Below is a small trained network, with its code and all its weights. Each question gives an input and a target symbol and asks what happens when units are switched off, that is, made to give their printed mean instead of their output.

import numpy as np


def w(rows, s, z=0):
    codes = np.array(rows[::2]) - 128.0
    scale = np.full(codes.shape[1], s)
    scale[-1] = z or s
    return codes * scale


def f(y):
    return y / 2 * (1 + np.tanh(0.7978845608 * (y + 0.044715 * y**3)))


def softmax(a):
    e = np.exp(a - a.max(-1, keepdims=True))
    return e / e.sum(-1, keepdims=True)


def log_softmax(a):
    a = a - a.max(-1, keepdims=True)
    return a - np.log(np.exp(a).sum(-1, keepdims=True))


def net(x, mask):
    ids = ['ΔΘΞΦαβγεητ'.index(c) for c in x.split()]
    T = len(ids)
    res = E[ids] + P[:T]
    r = res
    for j in range(2):
        rows = slice(3 * j, 3 * j + 3)
        q, k, v = (r @ M[0][rows].T for M in (Q, K, V))
        z = softmax(np.where(np.tri(T) > 0, q @ k.T / 3**0.5, -1e9)) @ v
        o = O[0][rows]
        res = res + np.where(mask[j], z, o[:, -1]) @ o[:, :-1]
    y = f(res @ A[0][:, :-1].T + A[0][:, -1])
    res = res + np.where(mask[2:18], y, B[0][:, -1]) @ B[0][:, :-1]
    return log_softmax(res[-1] @ U[:, :-1].T + U[:, -1])


Q, K, V, O, A, B = {}, {}, {}, {}, {}, {}
E = w([
[163,95,127,63],'Δ',
[129,214,131,5],'Θ',
[108,128,129,67],'Ξ',
[144,64,77,137],'Φ',
[205,111,84,59],'α',
[238,94,96,47],'β',
[88,86,134,97],'γ',
[117,101,126,81],'ε',
[87,117,114,97],'η',
[107,93,144,68],'τ',
],0.014)
P = w([
[80,88,108,67],'0',
[198,172,67,145],'1',
[128,95,156,132],'2',
[72,130,91,43],'3',
[156,184,78,191],'4',
[141,103,188,153],'5',
[80,120,74,26],'6',
[146,184,87,197],'7',
[148,114,224,166],'8',
[107,103,57,8],'9',
[148,183,83,194],'10',
],0.015)
Q[0] = w([
[72,204,127,95],'h0',
[100,6,141,49],'h0',
[63,42,162,13],'h0',
[107,96,113,42],'h1',
[19,76,125,78],'h1',
[101,69,134,27],'h1',
],0.011)
K[0] = w([
[144,140,147,106],'h0',
[156,114,248,172],'h0',
[145,156,252,185],'h0',
[135,136,187,193],'h1',
[187,127,242,141],'h1',
[158,155,200,173],'h1',
],0.015)
V[0] = w([
[174,201,115,48],'h0',
[85,59,164,155],'h0',
[254,148,66,128],'h0',
[184,166,112,197],'h1',
[213,54,191,85],'h1',
[91,113,200,149],'h1',
],0.0095)
O[0] = w([
[255,162,151,46,180],'h0',
[15,112,134,192,138],'h0',
[242,39,129,99,121],'h0',
[94,78,188,29,3],'h1',
[226,188,217,231,196],'h1',
[70,212,129,128,78],'h1',
],0.0081,0.0063)
A[0] = w([
[208,90,126,162,49],'n0',
[171,100,52,24,220],'n1',
[64,94,52,8,78],'n2',
[57,106,78,88,133],'n3',
[95,169,203,74,198],'n4',
[61,139,131,155,1],'n5',
[107,156,188,52,205],'n6',
[111,179,143,188,97],'n7',
[41,246,108,98,73],'n8',
[136,68,192,249,82],'n9',
[134,81,191,71,79],'n10',
[156,49,61,156,98],'n11',
[115,163,1,148,122],'n12',
[177,132,172,45,62],'n13',
[130,34,210,176,74],'n14',
[115,185,81,151,188],'n15',
],0.01,0.0055)
B[0] = w([
[89,186,88,131,197],'n0',
[89,92,173,167,252],'n1',
[71,54,2,111,152],'n2',
[15,207,198,86,152],'n3',
[131,98,163,218,159],'n4',
[186,158,149,10,139],'n5',
[109,61,130,160,166],'n6',
[104,125,169,140,141],'n7',
[185,147,117,112,168],'n8',
[145,193,90,61,175],'n9',
[117,168,166,36,134],'n10',
[36,145,158,145,190],'n11',
[145,111,174,94,205],'n12',
[101,117,130,98,191],'n13',
[125,150,60,65,154],'n14',
[186,96,137,128,181],'n15',
],0.0077,0.012)
U = w([
[104,162,26,77,73],'Δ',
[177,156,120,65,126],'Θ',
[115,99,198,128,98],'Ξ',
[130,108,135,244,254],'Φ',
[117,128,125,96,106],'α',
[91,207,161,96,39],'β',
[42,98,137,166,173],'γ',
[104,167,159,142,60],'ε',
[136,45,95,91,106],'η',
[107,151,144,141,156],'τ',
],0.011,0.0046)

Each question gives the input, a string of symbols that net reads in full, and the target symbol t.
The units are the heads (3 rows each of Q, K, V and O) and the neurons (one row each of A and B). Each row of codes is followed by its name. A weight is (code - 128) times the scale printed after its matrix; where a second scale follows, it is the last column's (O, A, B and U).
mask holds one flag per unit, heads first, then neurons. A switched-off unit (its flag False) gives its mean, the last column of its rows in O or B, instead of its output. The means were averaged over made-up inputs and are rounded, as every weight is.
A unit's drop is (log p(t) with every unit on - log p(t) with that unit switched off) / (log p(t) with every unit on - log p(t) with every unit switched off).
The circuit of an input: a set's keep is (log p(t) with only the set's units on - log p(t) with every unit switched off) / (log p(t) with every unit on - log p(t) with every unit switched off). Starting from the 12 units with the biggest drops (on a tie, the unit counted first), units are removed one at a time, each time the one whose removal leaves the highest keep (on an exact tie, the one counted first), for as long as the keep stays at least 0.8.
circuit, biggest first: the units of the circuit, biggest drop first
unit that matters most: the unit with the biggest drop
k most important neurons: the k neurons with the biggest drops, biggest first
heads that matter: for each layer, one digit per head in row order, 1 if its drop is at least 0.15 and else 0, layers parted by /
drop when u is switched off: that unit's drop, to one decimal
input Θ Θ Θ, target Ξ: heads that matter	10
input Φ Φ Φ Ξ Θ γ Θ γ Φ Ξ, target γ: heads that matter	10
input Θ Ξ Θ Θ Θ, target Θ: circuit, biggest first	[h0]
input Φ Φ η α β β τ, target Θ: heads that matter	11
input Δ τ Δ, target Θ: heads that matter	01
input Θ Φ Θ γ Ξ, target Θ: circuit, biggest first	[h0, n11]
input Δ Δ Φ Φ Φ Φ, target Δ: circuit, biggest first	[n9, n14, h0]
input Θ Θ Φ Θ Δ, target Θ: heads that matter	10
input β Δ η Δ Θ Θ ε, target η: 2 most important neurons	[n2, n11]
input γ γ Θ τ, target η: heads that matter	10
input Δ Θ Θ Ξ, target η: heads that matter	10
input Φ Φ Φ Θ, target γ: circuit, biggest first	[n4, h0]
input Θ Ξ Δ Φ Θ Θ Δ, target η: circuit, biggest first	[n2, h0, n1]
input Φ Δ Φ Θ Θ γ ε, target β: heads that matter	11
input γ γ Φ Φ Φ Δ ε, target Φ: unit that matters most	h1
input γ Φ τ Φ Φ Θ γ, target η: circuit, biggest first	[n2, n0]
input Φ Φ Φ α β Δ Φ τ γ η, target β: circuit, biggest first	[h0, n3, n5]
input Δ η Φ, target Δ: heads that matter	10
input Θ Φ Φ Ξ α Θ τ Φ Φ Φ, target γ: heads that matter	10
input Δ γ Φ ε, target γ: circuit, biggest first	[h0]
input η γ Θ γ β Θ, target Ξ: heads that matter	11
input Φ τ Φ γ Θ Φ Θ γ, target Θ: heads that matter	10
input Δ Θ γ Φ η β τ Θ Φ α, target γ: drop when h0 is switched off	0.4
input Δ Φ Θ α, target η: drop when n1 is switched off	0.3
input Δ η Φ Φ Δ Φ η, target γ: drop when n3 is switched off	0.3
input α Θ ε Θ Δ Φ Θ η, target Θ: drop when n1 is switched off	-0.1
input Θ Ξ Φ Φ, target γ: most important neuron	[n3]
